Each row is followed by its class number.
[ 19   6   2  24  38  31  35 -68  16 -18  13  23 -13  11  -4   0  10  -2
  -3  -5  23   2  12  23 -20 -30   2  41  24 -38   1 -20  -8  53   4 -48
   3  -1 -23  18  26  13 -26] => 7
[-15  19  13  39 -16  35  -3 -14   2 -18  54 -20  -9 -15  12 -13  -8  15
  22  69  18   1 -71 -19   5  -2  18  17 -17  -6   7  28   2  44  29 -15
 -11   9  10  42 -18  43   7] => 1
[ 14  10  15  -5 -17  15  24 -14 -21  11   1  -8   9  18  17 -21 -21  -1
  35  14  22  10  17  47  -4  -2   2 -16  20  -7  -2 -11 -22  18   0 -30
  -1  13   9   1  20  28 -28] => 3
[  2   1 -22  14 -31  32   6 -32  -6 -16  46  19  12 -29 -26 -41  16 -14
  -9  16 -29   7 -31  -2 -48  -2  24 -12 -16  18  35 -35  32  39  -6 -35
  44  12  27  13  19  28 -32] => 0
[ -16   44   -3 -100   19  -10  -14    9  -28  -38   -9   13    2  -16
   -7   -1   12   30    8   32   15  -27  -45  -28    1    7   23   -5
   -6   47  -11  -28    0    1   16  -21   29  -17  -13   29  -15    4
  -15] => 6
[ -5   8   5  35  -1  74  24   5  23 -58 -18 -25  -3   6   7 -38  30  35
  -1  32  -6  29 -61  14   7  -4  36 -15 -16  -5  29 -26 -43 -26 -15  -8
  22 -48  20  39 -38 -14 -19] => 2
[-10  23  26  27 -16   2  19 -58 -44 -23   2 -16   7 -14 -11 -27   6 -13
  36   8   3   3 -17 -20 -36  19   2   4 -11 -12  10  -7  24 -34  31 -36
  19 -13  51   6   2  -6 -50] => 0
[-11  -1  27  39 -96   5  -5  -8  21 -30  -9 -10  26 -25  -9   8  10 -12
  21  45  11  11 -33 -40 -20   0  43   0  -6  29  -7 -34 -34   5  15  24
   3   3  37 -28   4  37 -37] => 8
[-13 -58 -51 -13  13   1 -10 -28  19  33 -27  11 -23   1 -17 -22 -28   7
  39   1   0  10  57  12   2 -18  15  -4   6  -1  30   7   3  42 -17 -23
 -13  33 -16  20  23  11 -25] => 3
[-26  41  34  48  -6  31  13 -18 -36 -33  53  -8   8   7 -16 -14 -10 -23
  24  65 -21  66 -33 -35   4  22 -47 -47 -22  32  17  16  13   1  -4  18
  14   6 -10   6  -5   2  35] => 9
[ -4  15 -22   0  -3  44  -8 -62   3 -13  22  10   2  -6  29 -11  15 -24
  35  39  33   9 -50 -23  -4 -34 -10   2  -6  18 -16  25  10  50  20   4
 -21  16  -8  -4  20   7 -14] => 5
[  9 -22  16  31  -4 -22  24   8 -21 -50  33   9   0 -14   5 -31  -9 -17
   1  77   9  46  -8  -3  -7 -36 -21 -22 -27   2  14   6  -9   9  -3 -11
  13   0 -17  -4  -5  39  24] => 9
[  6 -21  17 -29  42 -14  18 -39  10 -36  51  21 -11   1  -4   9  39  14
  11  15  -6   6 -14 -13 -12 -20 -21 -21 -20  44  -4  15  -4  30 -26  -5
 -10 -12  21 -13 -15   1  45] => 4
[-13 -29 -17 -40  25 -60  -8 -18  -1   5  24  -9 -20  -2  21   6  22  -6
 -18  15  -2 -23 -79  21 -31 -39  11 -15  -2  15  -4  26 -29  47  21 -12
  -7   9  21  18  20  -8 -40] => 3
[-20 -26  26  42 -13  15  11  26   7  -2 -63 -12  21 -11 -25  20 -39 -11
  -7  68   1  39 -39   1  -4 -35 -33 -22 -13 -14  -3 -12 -53   6  15   1
  -9 -10   6  16 -16  28 -35] => 8
[  0 -24 -23  45 -29 -18  -5  -2 -25 -32  33 -16 -26   3   0 -12  -9 -31
  15 -28 -38 -43   2  31   9  -9 -83  -2 -15 -16  -6  23   1  23   1 -16
 -12  14  71  55 -11  -3   2] => 4
[ 18 -35  -7  33  32 -21 -12   8  12  -2  31 -14  -7  50 -25 -34  15   0
  12   4 -17  52  57  33  -2 -18  11  -9  -2  -7  32 -31  -4  70  -4  19
 -22 -19 -62   0  15 -36   2] => 9
[-20   2  -9  16 -36 -21 -10  22 -13  13 -39   6   8  -9   7   0 -12 -20
  13  56 -19  -4 -83 -52 -21 -15 -23   6 -23   8  45  59  -6  32  28  25
  -8  14  54   1  -4  35  14] => 5
[ -2 -36 -11  21 -34  74   5   2  32 -13 -17  22  14  -3  -4  16   9 -10
  40   0  35 -23  49  17  12 -19  24 -11  -7 -56  -8 -41 -35 -13  38 -36
  -7 -31  -4   9  -9  34 -22] => 2
[-43  19  24  15 -10  -4   3 -45  -3 -51  33 -37   5  -7 -16 -29  27  10
 -18  37  16  15 -41 -12 -16 -16 -12 -29 -17  28 -11 -15  45  -5 -16   5
  29 -43  13   1 -72   5 -75] => 0
[-21  14  13  57 -64  64  14 -63 -19 -29  29 -14   7  19  -1  39 -16 -13
   5  23 -22  -6  -5 -23 -22  -2  11   3 -12  21  38  22  36  20   5 -25
  20  -1  43  23 -14  34 -41] => 6
[-26  35   8 -13  -4  72   2 -12 -30 -51  18  45  11 -14  10 -17  22  12
  10  39  20  47 -63  -8 -25   4  46  21 -16  39 -13 -32 -63  16 -28  -4
   7 -30  -7  30  -4  20   8] => 2
[-15   3  -2   7  15 -43  13   4  17 -57 -19 -15  -4 -43  13   2  42 -12
  13  86  -7  27  -7  -6 -23 -38 -26 -23 -45  -3   0   7 -29  49  15  13
  -7 -30  26   9 -11  30  12] => 3
[-11  11   8   1 -43  -9  14  11 -19 -50 -22 -22  -5  20   8  -6  41 -14
   1  42  15  11 -84  -1  -8 -22  -7 -26   6  12   7  18   5  -1  15  18
  -4  -6   7 -18  18  14  27] => 9
[ 22  44   8 -12  31 -45   3  -2 -37 -21  -4   3   1  -2 -19  -9  -6   0
  13  23 -29  -3 -72 -12 -30 -26   2  10  -2   3  52  19   1  59  35  -3
  33  22  19  19 -15  28 -17] => 0
[ 24 -43  33 -19  -5  45  -9 -14  34  68 -18   9   9  36  -7   7  -2  36
  27  41  50  10   2  36   9 -18 -26  -6  -3 -27  37  -7   3  -3  47 -44
 -54  -4 -20  -5 -10 -24 -12] => 5
[ 18  42   4 -30  11  32  -5 -54 -18  22  26 -39  -6 -19 -20  23   5 -25
  14  36 -32  -4 -59 -13 -11  23 -57 -34  26  36   5  33   4  39  12   5
 -15  16  -4 -14 -19 -10  -7] => 6
[ 19   2 -12  20 -19  22  -8 -24 -36   0  22 -31  -3   2   3   5  -5   6
  74 -14 -22 -12   2  24  -7 -40  -9   2 -44  -6  16 -17 -34 -27  41 -26
 -17 -12  11  20  14   2 -39] => 6
[ 10  -1  -6 -13 -29  43 -10   1  13 -10   3 -18 -12  -1   2  -4 -14 -28
  37  20   5  -5  41  58   9 -28   9 -21 -32 -11 -13 -16 -61  19   1 -52
 -11 -75  -3  49  13  22 -13] => 6
[  3  33   6  22   3  56  26 -25 -20 -84  -7  27   1 -22  -3  -3  45 -13
  13  -7  14  -9 -58 -27 -43 -17 -16 -31   3 -33  32  -1 -72 -11  29  -4
  31   9  22  29 -26  26 -60] => 2
[ 10   0  14 -43 -20  12 -13  26  10 -25 -51   6   1  -3 -31   1  26  16
   0 -19  39  -1  -5  17 -36  -4 -10 -33 -30 -63  37 -17  26  -9  41 -53
   6  -6 -13  44  26 -22  -5] => 5
[  8   6 -22  19  -3  -5  12 -26 -19 -25  21  -1 -10 -29  24  -1  18  -3
 -19  25 -29   3 -20 -23 -37 -29  21  -3 -12  25  32   0   6   5 -12  23
  -3 -15  -4  -1   8 -17 -15] => 2
[ 34 -65 -16  18 -30  35  -6  -4  23 -22  31 -10  -9 -35   3  -5 -13 -23
 -31  27  36 -43  17   5   8 -34 -23  -7  28  -7 -55 -13 -15  25  40 -27
 -37  11 -15  12  -8  13 -66] => 1
[-33 -15  -3 -25 -20 -41 -11  41  -5  59 -43  39   5  11   8  -9  -6 -22
 -27   2  25 -25   7  14 -12  -1 -20  19  19 -16   6   1  -7   4  19  13
 -27 -25  11  -7  36 -11  10] => 5
[ 48   7  28  49 -18 -21  -4 -53  23 -37  24 -18  -7 -18  27 -27   9  -5
  -8  28  23  49 -25 -14   4  18  22  35  -1 -17  15  -8 -18  31   4  -1
  14  29  18  19   4  -9 -16] => 9
[ -2 -34   2 -11 -21  -5 -25 -30  14  32 -20  18  -5  20 -12  21 -28  33
  17 -19  40  16 -59  47  12 -79 -81  22   4  24  15  -4   0  16  12 -20
 -31   4  15  32  -7 -20 -14] => 5
[ 22  -5 -31 -16 -13   0  -8 -44  -8 -56   4  -5  -9 -53  28  -4  30 -29
   1   7  21  -6   2  -2  -6 -27 -21   5 -14  -3 -55 -22  -7 -11   2  -7
 -10   4  -7  -3  -2   0 -44] => 8
[ 36 -77  18  -6 -16 114  -7 -23   1 -25  -3   0   7  34 -14 -13   9  17
  23 -19  74  35 -20  45   3 -19  32 -11  16 -29 -12  10 -16   4   0 -74
 -17 -22 -20  -2  -7  25  -6] => 1
[-11 -26  31   0  13  16  14   2 -24 -26   1  33   0  30  -1 -24 -16  -3
 -35   4  20  36 -66  -4 -11   7  62  18   7   6  18  13 -33  -3 -14 -28
  25 -18   3  27  34  -2  12] => 9
[-14 -33 -13  29  -3 -12 -19 -30  -4   7  37  -1   3  -8  24   8 -14   6
   7  50 -18  -1 -47 -58   3 -35  21 -38 -61   4  42  23  30   1  24  -2
  25  47  18  24  10   9 -30] => 4
[  4 -27  -4  44   6  23   6 -45  16   3 -31  -6 -20  -3 -12 -11   6  -5
  56  36  -8  26  47   1  -4 -27   1   3 -39 -26  40  -2 -16 -23  39 -31
 -16  -5  15  20  10  -8 -29] => 0
[ 11   6 -13  12   9  37  26   4  -4 -41  20 -12  -9 -21 -15 -33 -17   1
 -37  41 -31 -16   8   7  -1  -3   9  13  26  16  17  -7   9  39 -19  -1
  11 -10 -24  12  -8   9   0] => 6
[-25  23  23   3   7  14  23 -19   5 -53   0 -17   7  15 -12 -33  32   7
 -22  43  14  -7 -72 -36  -1  32   4 -16  24   3  -1  -1  32  13  -1 -19
  43 -25  20  -2 -30   1 -25] => 7
[ 31  -3 -14   9  -9 -39  12  -4  14 -48  -3 -58  -1 -11 -13  15  18 -10
  51  11 -38  23 -36   5  -6 -38 -13 -14 -20  32 -13  20 -35  50 -16  16
  16   7  37 -37 -24  52  36] => 6
[-11  -9  27  23 -46  -3   5 -36 -25 -77  28  -3   4  -9  26 -16   9  13
  -3  68  34   5 -26 -13 -19 -46  70  40 -12  25   9 -10  34  11   5  -2
 -14 -63 -11  -9  -2   1 -23] => 8
[  7  15   7  17  25   9  15 -59  11 -12  38 -33 -12  -9   6 -33  51 -28
  33  47 -10   8 -87  19 -18  12 -28 -32 -10 -33  16   9 -23  45  28 -32
  16  -5  55  23 -16 -10  -5] => 4
[  9   7   1 -12   5 -46   6  11 -28 -53   7  27 -14 -15  18 -15   3 -28
   3  20  13  19 -43 -14 -22 -25  11 -33 -44 -28  33  22 -19   2  20 -30
  39  11  -1  46  64  22  31] => 9
[  8 -33 -25  -4 -22   7 -10 -14   9  10 -24 -21  -1  18  12   6  33  23
  41  -1  12 -49 -20   6 -16 -26  -1  30 -48 -35 -25 -25 -27   8  30 -49
 -42 -22  36  21 -23  39 -74] => 7
[ 23 -38 -21  26  -3  21   8   8  37 -11  10  -8   4  19  22 -54   4  11
 -15  42  16  20  -3  15   7 -22  15   2  -4  -6   8  -2   1  49 -12   1
   0  38 -12  -6  -6  10 -21] => 5
[ 10 -29 -37   6 -37  21  -6 -26   0   6  -4 -19 -10  29  -7 -16  46  -2
   0  -5   4  41  24  48 -23 -44 -24 -13 -13   2  16 -41   6   5 -30  -8
  -5 -11 -25 -16 -59  26 -66] => 9
[ 63 -20  -4  24  23  10   9 -34 -17 -70  23 -45  -1  -3   2   1   3  -8
  18  12 -34  25 -19  -7  -8 -47  -3 -15 -14  22  19  33 -16  37  -2   4
   8  -1  -1 -20 -13   3  -8] => 6
[-15  39  18 -19 -13  13   1 -36  22 -72  -9  16 -22 -10  17  -5  19 -13
  31  52  61  11 -60 -12  14 -79  -8 -26  -8  10  24  35  -9   2  33  -6
  22 -33 -14  19  -3   6   5] => 5
[-16  17 -50  12  -2  53  -5 -16 -10  -6 -26  10 -13  42  12  47  41 -40
  14 -11 -39  18   9  -5  12  20  20  48 -16 -12 -42  -9  -6  11  24 -27
  25  49  13   9   5  12  -2] => 7
[-31   3   1  14  17 -43  15 -19  27   9  22 -22   0 -16  30   3  -5   0
  11  83   6 -17 -55 -24  16 -53  35  -5 -16  -5   9  19  13  16  24  26
   2 -23 -13 -27 -20  37 -10] => 8
[  8 -19 -40  -7 -18  32 -33  20 -30  57  -2  -3 -21  10  38 -21 -36  -4
  -4   3   8  17  53  25  16  -3  23  10 -26  -4  -6  15  -6 -10 -27 -14
 -33   0 -36  34  19  17 -16] => 1
[ 27  14  20 -29  12 -40   4  -5 -17  12  18  -1  -3 -16  17 -11   9 -13
   5  32   1  16 -40 -21 -50 -11 -14 -25 -37   4  25  33 -33   2  14 -12
   0  18  13  -5  -5   6 -25] => 5
[-37  -5   3   3   4  -3  14  -9 -25 -62 -17   8   9  24  20 -49   6  30
  25  34  52 -13 -31 -18   8 -11  32   8   8 -14   9   7  28  10  -5   5
   2 -10 -10   1   5  22 -14] => 8
[  0 -11  -3  -4  67  81  13 -29   9 -20  10  17   5 -27   0  -6   8 -16
 -34  79 -10   2 -58 -57  -8 -28  30 -51 -26 -14  20  11 -22  13  29 -14
  22  -2 -29  25 -15   6 -54] => 4
[ 33  27  11  21 -11 -23  14   0   4 -13   0  -9  17 -31  31  17 -30  16
  -2  42  -8  11 -60 -14 -23 -25  37  -1 -41 -13  25 -24 -44  29  16 -23
  36  17  36  55 -10  39 -48] => 2
[ 19  11  11  13  30  10  34  -5 -13 -44 -12 -19  17   0  -8   7  26   7
  12  53 -22   2 -16 -55   5  14  -5  -8  -9 -10  -4  -5  46 -12  40 -17
  23  14  -1 -36 -11   0  11] => 7
[  4 -39 -34  13  18  54  -9   3 -15 -30   9  25  -7  14  13 -28  -1  29
  13 -26   3  10 -13  28   4 -68  42  29 -13  11  11 -15 -53   9 -33  12
 -26 -50 -32  22  -3   1 -14] => 2
[ -4  39   7  -9 -25  21  16 -13  28 -35  -5 -41  -5 -29 -24  15  14   1
  29  41  31  22 -65   8 -12 -25   8 -40  -3   1 -24 -31   5  26  38 -45
  32   4   0  34   1  32  -9] => 1
[ 34  36  -9 -20   7  48   7 -25  -9 -11  20 -38 -13 -17  25 -37   3  23
  28  49 -10 -21 -35 -26  -9   6  48  -2 -22  17  19  20 -45  13 -10   3
 -21  11 -17  10  -8  34 -42] => 6
[ 13   1  -5  44  -3  23   5 -32  41 -25  71 -77 -12  -8 -13 -19  37 -13
   9  62 -18  27 -62  19 -10  20   0 -25  -7  -3 -23 -25   7  66  47 -50
  25  18  28  36 -48 -15 -44] => 1
[  0  10   1  11 -13  48   4 -61  -8 -60  15 -11 -10 -23  16  10  34 -14
   4  40  -1   1 -24 -32   1 -40 -18 -38 -38   2  20  19  32 -22   7 -11
  21 -31  18  13 -46   8 -27] => 4
[ -7 -18 -18 -10 -18  67 -40 -39  21 -28   4  29 -12  50  11  20  26  16
  26 -47  47   2   9   9   5 -40  12   7 -33 -21  19  25  25  31  12 -23
 -19   6 -20  42  18 -10 -12] => 5
[-31  -8  39   1  -4 -25  -4   6 -22 -28  35  -5  15  -3 -24   8 -25  15
 -18  19  12  -2 -57 -19   2  -5 -26   7 -14  24 -49 -12  12   0  -7 -23
  10 -30   8  12 -24   8 -11] => 7
[-20 -21 -25   5 -28 -21  -6  36 -23  59  36 -35 -16  43  21  -7  -6 -20
 -31 -12 -23 -21  58  38  -9  12  37   4 -31 -34 -10   8  32 -10 -26   2
 -30 -23 -36  -7 -10  26 -16] => 9
[ -3  12  21 -18 -17 -20  -6  -5 -22   0  41  11  13 -10  23 -14   1 -44
 -22   3  16  -1 -22 -28 -50   4 -12 -39 -23  20 -17  43 -17  31 -26  14
 -16 -29  14 -11  28  13 -13] => 5
[ 49  22  28  12  13  11   3 -23  21 -59  27   0  11 -53   9 -14  15  22
  13  34   7  65 -63 -16  -2  -1  -1 -30 -25  13  16 -22 -49   8 -13  -1
  30  11   9  19   2 -11  29] => 2
[ -8  24  19  -4 -34  58  18  -5  21 -34  12 -16 -12 -10 -22  12  11  34
 -16  28   4 -28 -66  36 -16  -5 -44 -14 -16 -10  21  -4 -29  15   0 -45
   3   9  29  65 -36  46 -19] => 6
[ 48  -4  33   2 -27 -35  -1  -9 -28 -45  -3 -18   2   8   7  25 -21 -12
 -19   2  14   7  19   4 -28  -9  33  -2  12  -7   9   0 -18  22  26 -24
  22  48 -10  10  37  -3 -42] => 6
[-15  10 -40   7  -6  35  -9   0  -5  39 -35 -18  -5  35  -1  31  25 -41
  28  -5 -32 -12  15  -5   6  15 -30  -7 -15 -19 -20  -8 -14   8  43   7
 -36   1   9  17   2  -4 -30] => 9
[-31 -39  -5  46 -26  16  14  -4  27  -4  -9 -14  -6  36 -33 -12  10 -24
  33  -1  -9  27  44  37  -4  -8  52  -1  17 -13   2 -48 -26  -2  19 -12
   9 -11 -12 -12  24 -22 -26] => 8
[-16   8  -7  32   4  61  16  -8 -12 -21 -56   8   4  40  -5  -5   6  16
 -12  21 -11  -6 -41 -28  10 -16  -4  32  18  -3  36  22  13  19 -11  12
  -3 -30   8   2 -23  25 -14] => 7
[ -7  -4  10 -10   5 -38   6 -20  -4 -24  26  -6  -9 -19  23 -35  20  -4
  -5  34   5 -32 -78   3  -7 -34 -36 -38 -30  20   2  13 -20 -26  22 -19
   4 -37  59  26   6  -8 -39] => 0
[  5  25  10  -1 -15  58  15  -3   4 -33   2  15  24  -7   5 -36 -12 -31
   4   6  27  -4 -64 -11   0  29  -5  -5  15 -11 -26  14 -15  40   4 -27
  27   1  41  19  11  28   4] => 5
[ 14 -44  12  39 -27 -59   7   5 -20 -53  13 -45   1 -21  15 -37   6 -19
 -21  24   1   4 -47 -13 -26   9  -9 -31 -27 -26 -16  20  -5   7 -11 -10
  25  46  58   6  -6  17 -25] => 4
[ 34  25  14  -3 -35  -4 -20  22   5 -19  47  -5 -15 -30  13 -18 -20  -7
  24  29  -7  -8 -67 -26   8 -43  24 -51 -20  42  40  31 -53   9  22   6
   8 -26   8  32  34  20  11] => 1
